Below are the code and all the weights of a small trained network. Each question names an input and a class and asks about switching units off, where a switched-off unit gives its printed mean instead of its output.

import numpy as np


def w(rows, s, z=0):
    codes = np.array(rows[::2]) - 128.0
    scale = np.full(codes.shape[1], s)
    scale[-1] = z or s
    return codes * scale


def f(y):
    return np.maximum(y, 0)


def log_softmax(a):
    a = a - a.max(-1, keepdims=True)
    return a - np.log(np.exp(a).sum(-1, keepdims=True))


def net(x, mask):
    res = np.array(x, float).reshape(1, 4) / 4 @ E
    y = f(res @ A[0][:, :-1].T + A[0][:, -1])
    res = res + np.where(mask, y, B[0][:, -1]) @ B[0][:, :-1]
    return log_softmax(res[-1] @ U[:, :-1].T + U[:, -1])


A, B = {}, {}
E = w([
[48,248,180,67,197,191,116,90],'x0',
[53,124,117,149,182,2,203,169],'x1',
[158,56,13,111,241,156,11,91],'x2',
[170,171,94,108,65,90,178,2],'x3',
],0.0095)
A[0] = w([
[87,204,170,121,144,146,135,168,119],'N0',
[160,122,119,113,57,92,157,167,72],'N1',
[167,222,146,111,96,191,98,91,79],'N2',
[154,55,142,136,99,233,68,128,212],'N3',
[125,113,109,115,191,65,138,98,141],'N4',
[142,94,131,181,12,85,183,137,187],'N5',
[118,129,100,141,149,172,129,148,85],'N6',
[128,99,78,123,178,156,97,182,93],'N7',
[172,112,86,130,127,69,130,114,90],'N8',
[99,112,72,164,183,91,124,108,135],'N9',
[75,199,169,125,120,138,154,133,76],'N10',
[155,140,115,135,128,128,152,141,23],'N11',
[136,115,121,146,124,166,103,155,95],'N12',
[114,100,118,148,167,153,64,169,134],'N13',
[8,150,144,118,178,143,158,163,169],'N14',
[126,99,91,159,141,145,70,164,149],'N15',
[162,97,76,132,126,86,157,98,93],'N16',
[140,112,125,109,130,146,157,140,22],'N17',
[24,168,163,117,147,90,192,126,186],'N18',
[70,79,118,113,151,184,88,154,148],'N19',
[135,177,177,142,142,186,152,129,253],'N20',
[177,133,129,67,100,213,87,84,96],'N21',
],0.014,0.0036)
B[0] = w([
[51,146,188,39,127,71,156,87,206],'N0',
[159,87,174,162,88,152,195,170,190],'N1',
[141,247,61,206,145,182,165,28,222],'N2',
[96,128,154,85,120,247,101,98,229],'N3',
[120,110,72,172,128,69,75,145,186],'N4',
[221,131,204,204,37,138,214,185,253],'N5',
[173,106,177,118,129,127,100,111,156],'N6',
[146,127,137,114,170,143,52,196,203],'N7',
[116,64,110,147,90,127,101,154,178],'N8',
[128,95,54,176,165,75,55,181,192],'N9',
[83,174,130,76,64,75,167,77,204],'N10',
[109,112,128,132,139,150,161,129,134],'N11',
[47,136,164,88,119,167,112,145,159],'N12',
[90,121,186,112,186,157,72,180,204],'N13',
[161,202,189,80,166,1,98,98,226],'N14',
[114,113,153,85,147,197,95,214,194],'N15',
[94,29,66,141,48,119,133,149,183],'N16',
[135,110,123,103,127,144,165,118,129],'N17',
[80,118,135,129,72,14,158,151,235],'N18',
[159,129,204,102,185,131,122,111,201],'N19',
[89,167,79,109,133,120,124,18,204],'N20',
[124,182,75,162,139,203,121,113,227],'N21',
],0.0096,0.017)
U = w([
[121,103,163,53,169,200,69,206,124],'0',
[166,138,142,130,235,41,88,208,31],'1',
[65,171,163,79,96,14,163,117,25],'2',
[122,38,2,146,88,71,88,193,151],'3',
[145,197,65,147,121,192,138,82,151],'4',
[228,92,162,204,32,124,195,212,254],'5',
],0.0097,0.0027)

Each question gives the input, the list of numbers given to net, and the class t.
The units are the neurons (one row each of A and B). Each row of codes is followed by its name. A weight is (code - 128) times the scale printed after its matrix; where a second scale follows, it is the last column's (A, B and U).
mask holds one flag per neuron, in row order. A switched-off neuron (its flag False) gives its mean, the last column of its row in B, instead of its output. The means were averaged over made-up inputs and are rounded, as every weight is.
A unit's drop is (log p(t) with every unit on - log p(t) with that unit switched off) / (log p(t) with every unit on - log p(t) with every unit switched off).
The circuit of an input: a set's keep is (log p(t) with only the set's units on - log p(t) with every unit switched off) / (log p(t) with every unit on - log p(t) with every unit switched off). Starting from the 12 units with the biggest drops (on a tie, the unit counted first), units are removed one at a time, each time the one whose removal leaves the highest keep (on an exact tie, the one counted first), for as long as the keep stays at least 0.8.
units of the circuit, in order: the units of the circuit, biggest drop first
most important unit: the unit with the biggest drop
k most important neurons: the k neurons with the biggest drops, biggest first
drop when u is switched off: that unit's drop, to one decimal
input [1,2,3,0], class 1: most important unit	N3
input [-4,-2,3,2], class 3: units of the circuit, in order	[N16; N5]
input [-3,5,5,-8], class 0: 3 most important neurons	[N15; N13; N18]
input [8,-8,-3,-8], class 4: 2 most important neurons	[N2; N21]
input [-8,-7,8,7], class 0: 3 most important neurons	[N3; N15; N18]
input [-3,4,0,-1], class 5: 2 most important neurons	[N20; N5]
input [7,-3,0,0], class 4: 3 most important neurons	[N2; N21; N20]
input [0,-1,-6,2], class 5: 2 most important neurons	[N5; N14]
input [6,2,8,-1], class 1: 3 most important neurons	[N9; N14; N4]
input [0,3,-8,5], class 5: 2 most important neurons	[N5; N1]
input [1,-8,2,-1], class 4: 2 most important neurons	[N2; N21]
input [-3,4,3,-2], class 3: drop when N14 is switched off	0.3
input [6,-6,-2,-4], class 4: drop when N2 is switched off	0.5
input [-5,4,3,-5], class 0: drop when N14 is switched off	0.2
input [3,-2,-3,8], class 4: units of the circuit, in order	[N2]
input [0,2,5,1], class 3: drop when N14 is switched off	0.3
